Below are the code and all the weights of a small trained network. Each question names an input and a target symbol and asks about switching units off, where a switched-off unit gives its printed mean instead of its output.

import numpy as np


def w(rows, s, z=0):
    codes = np.array(rows[::2]) - 128.0
    scale = np.full(codes.shape[1], s)
    scale[-1] = z or s
    return codes * scale


def f(y):
    return np.maximum(y, 0)


def softmax(a):
    e = np.exp(a - a.max(-1, keepdims=True))
    return e / e.sum(-1, keepdims=True)


def log_softmax(a):
    a = a - a.max(-1, keepdims=True)
    return a - np.log(np.exp(a).sum(-1, keepdims=True))


def net(x, mask):
    ids = ['ΓΞΠΣΩβδεζηθλμτφψ'.index(c) for c in x.split()]
    T = len(ids)
    res = E[ids] + P[:T]
    r = res
    for j in range(3):
        rows = slice(2 * j, 2 * j + 2)
        q, k, v = (r @ M[0][rows].T for M in (Q, K, V))
        z = softmax(np.where(np.tri(T) > 0, q @ k.T / 2**0.5, -1e9)) @ v
        o = O[0][rows]
        res = res + np.where(mask[j], z, o[:, -1]) @ o[:, :-1]
    y = f(res @ A[0][:, :-1].T + A[0][:, -1])
    res = res + np.where(mask[3:7], y, B[0][:, -1]) @ B[0][:, :-1]
    return log_softmax(res[-1] @ U[:, :-1].T + U[:, -1])


Q, K, V, O, A, B = {}, {}, {}, {}, {}, {}
E = w([
[170,90,130,108],'Γ',
[158,81,158,101],'Ξ',
[168,163,118,220],'Π',
[163,115,173,95],'Σ',
[140,161,176,248],'Ω',
[108,168,51,48],'β',
[129,65,166,97],'δ',
[124,60,163,98],'ε',
[175,142,51,184],'ζ',
[41,183,97,153],'η',
[169,142,57,189],'θ',
[120,154,141,239],'λ',
[126,94,171,181],'μ',
[178,198,222,84],'τ',
[70,128,161,107],'φ',
[54,15,92,166],'ψ',
],0.019)
P = w([
[251,173,1,158],'0',
[107,119,129,137],'1',
[113,119,135,136],'2',
[113,123,143,135],'3',
[114,125,144,136],'4',
[113,123,151,140],'5',
[112,123,157,141],'6',
[114,124,158,142],'7',
[115,127,158,141],'8',
[115,126,163,142],'9',
[122,131,163,145],'10',
[119,131,164,144],'11',
[120,129,163,146],'12',
[121,130,163,146],'13',
],0.015)
Q[0] = w([
[119,99,155,65],'head 0',
[202,193,155,198],'head 0',
[24,231,78,100],'head 1',
[62,41,208,55],'head 1',
[63,204,154,64],'head 2',
[73,11,170,21],'head 2',
],0.012)
K[0] = w([
[111,105,150,105],'head 0',
[174,204,135,146],'head 0',
[8,173,86,176],'head 1',
[49,11,236,74],'head 1',
[79,154,150,66],'head 2',
[135,52,175,37],'head 2',
],0.012)
V[0] = w([
[232,137,87,59],'head 0',
[106,115,78,161],'head 0',
[229,104,138,2],'head 1',
[154,115,229,198],'head 1',
[21,114,187,109],'head 2',
[107,231,140,34],'head 2',
],0.0089)
O[0] = w([
[61,99,206,58,132],'head 0',
[79,70,72,118,206],'head 0',
[41,36,122,81,77],'head 1',
[244,52,254,128,158],'head 1',
[146,91,38,133,64],'head 2',
[113,217,64,130,2],'head 2',
],0.0086,0.0031)
A[0] = w([
[199,79,112,70,82],'neuron 0',
[107,139,193,169,254],'neuron 1',
[187,34,189,89,181],'neuron 2',
[173,127,69,6,151],'neuron 3',
],0.012,0.0059)
B[0] = w([
[134,138,91,7,161],'neuron 0',
[160,134,63,96,204],'neuron 1',
[117,141,183,159,250],'neuron 2',
[190,41,120,123,144],'neuron 3',
],0.016,0.02)
U = w([
[125,65,166,75,169],'Γ',
[154,212,185,29,77],'Ξ',
[139,97,110,155,145],'Π',
[154,120,150,180,79],'Σ',
[133,108,97,124,142],'Ω',
[142,156,226,244,39],'β',
[99,227,103,131,146],'δ',
[69,91,131,155,255],'ε',
[85,175,111,48,88],'ζ',
[172,154,147,152,39],'η',
[80,175,106,29,90],'θ',
[102,13,104,213,161],'λ',
[170,112,112,175,120],'μ',
[192,66,54,94,109],'τ',
[34,129,102,113,99],'φ',
[76,92,102,121,165],'ψ',
],0.011,0.0076)

Each question gives the input, a string of symbols that net reads in full, and the target symbol t.
The units are the heads (2 rows each of Q, K, V and O) and the neurons (one row each of A and B). Each row of codes is followed by its name. A weight is (code - 128) times the scale printed after its matrix; where a second scale follows, it is the last column's (O, A, B and U).
mask holds one flag per unit, heads first, then neurons. A switched-off unit (its flag False) gives its mean, the last column of its rows in O or B, instead of its output. The means were averaged over made-up inputs and are rounded, as every weight is.
A unit's drop is (log p(t) with every unit on - log p(t) with that unit switched off) / (log p(t) with every unit on - log p(t) with every unit switched off).
The circuit of an input: a set's keep is (log p(t) with only the set's units on - log p(t) with every unit switched off) / (log p(t) with every unit on - log p(t) with every unit switched off). Starting from all 7 units, units are removed one at a time, each time the one whose removal leaves the highest keep (on an exact tie, the one counted first), for as long as the keep stays at least 0.8.
units of the circuit, in order: the units of the circuit, biggest drop first
unit that matters most: the unit with the biggest drop
top k neurons: the k neurons with the biggest drops, biggest first
heads that matter: for each layer, one digit per head in row order, 1 if its drop is at least 0.15 and else 0, layers parted by /
input ψ η η Γ Γ Ω ψ Γ ζ Ω η Σ Π, target μ: units of the circuit, in order	[neuron 2; neuron 0; head 0]
input ζ η Σ ζ θ, target θ: unit that matters most	head 1
input θ δ Σ τ τ Ξ ε Ξ η Ξ μ, target β: units of the circuit, in order	[neuron 2; head 2]
input β Σ τ Σ τ Σ Ω Π, target φ: heads that matter	010
input β Σ Γ, target Γ: top 2 neurons	[neuron 3; neuron 0]
input Π Ω τ β Ω η ψ η ψ ψ τ φ Ξ θ, target Ξ: units of the circuit, in order	[head 2; neuron 1]
input Σ Ξ φ φ ψ β η ψ Ξ φ μ δ β ζ, target ε: units of the circuit, in order	[head 1; neuron 0; head 0]
input Π η μ θ Π μ τ η τ Π Σ Ω, target Ξ: units of the circuit, in order	[neuron 1; head 2]
input Ξ ζ η η Σ ψ Γ ε Ξ Σ β τ Γ, target Ξ: heads that matter	110
input ε ε μ ζ Σ Σ Π Ω Ξ ε Ω β Σ Ξ, target Ξ: heads that matter	110
input τ μ Π Ω Γ ζ, target Γ: units of the circuit, in order	[head 0; head 1]
input Γ Σ Π Σ τ η Ω Ξ ζ η Ξ, target Ξ: top 2 neurons	[neuron 0; neuron 2]
input Ξ η δ Π Π Ξ θ, target λ: top 2 neurons	[neuron 0; neuron 1]
input η Ω φ β θ ζ μ β λ ζ η τ Π, target δ: units of the circuit, in order	[head 1]
input Ω Ω μ θ, target β: heads that matter	011
input Π ψ β τ ψ Ξ φ μ β ζ, target Ξ: heads that matter	101
input Σ η η ζ Σ θ, target ε: heads that matter	110
input Ξ θ λ δ Ω θ ζ λ Ξ τ Ω μ ζ, target λ: units of the circuit, in order	[neuron 0; head 1]
input ψ λ β Ξ Ω, target μ: units of the circuit, in order	[neuron 2; head 0]
input Σ λ Σ δ δ Γ Ω, target ε: units of the circuit, in order	[head 1]
input β Σ Ω Σ Ξ η Γ μ Ω Γ Π β θ, target φ: heads that matter	010
input Ξ Σ Σ Ω μ ζ ζ η Σ Π η Π Π, target λ: units of the circuit, in order	[head 1; neuron 0]
input ζ ζ Ω, target θ: heads that matter	111
input Ω Ω η η Π, target β: heads that matter	011
input η φ Ξ η Ξ Ω μ Π μ θ η Σ λ, target δ: heads that matter	010
input Ξ δ Ω ζ λ μ Γ η η λ, target λ: heads that matter	011
input τ Γ Σ Ω, target Γ: top neuron	[neuron 1]
input ε Ω μ η Σ Σ η Π η ζ δ ε, target Ξ: top 3 neurons	[neuron 0; neuron 2; neuron 3]
input Σ φ δ δ δ Σ φ Π, target ε: top 2 neurons	[neuron 0; neuron 3]
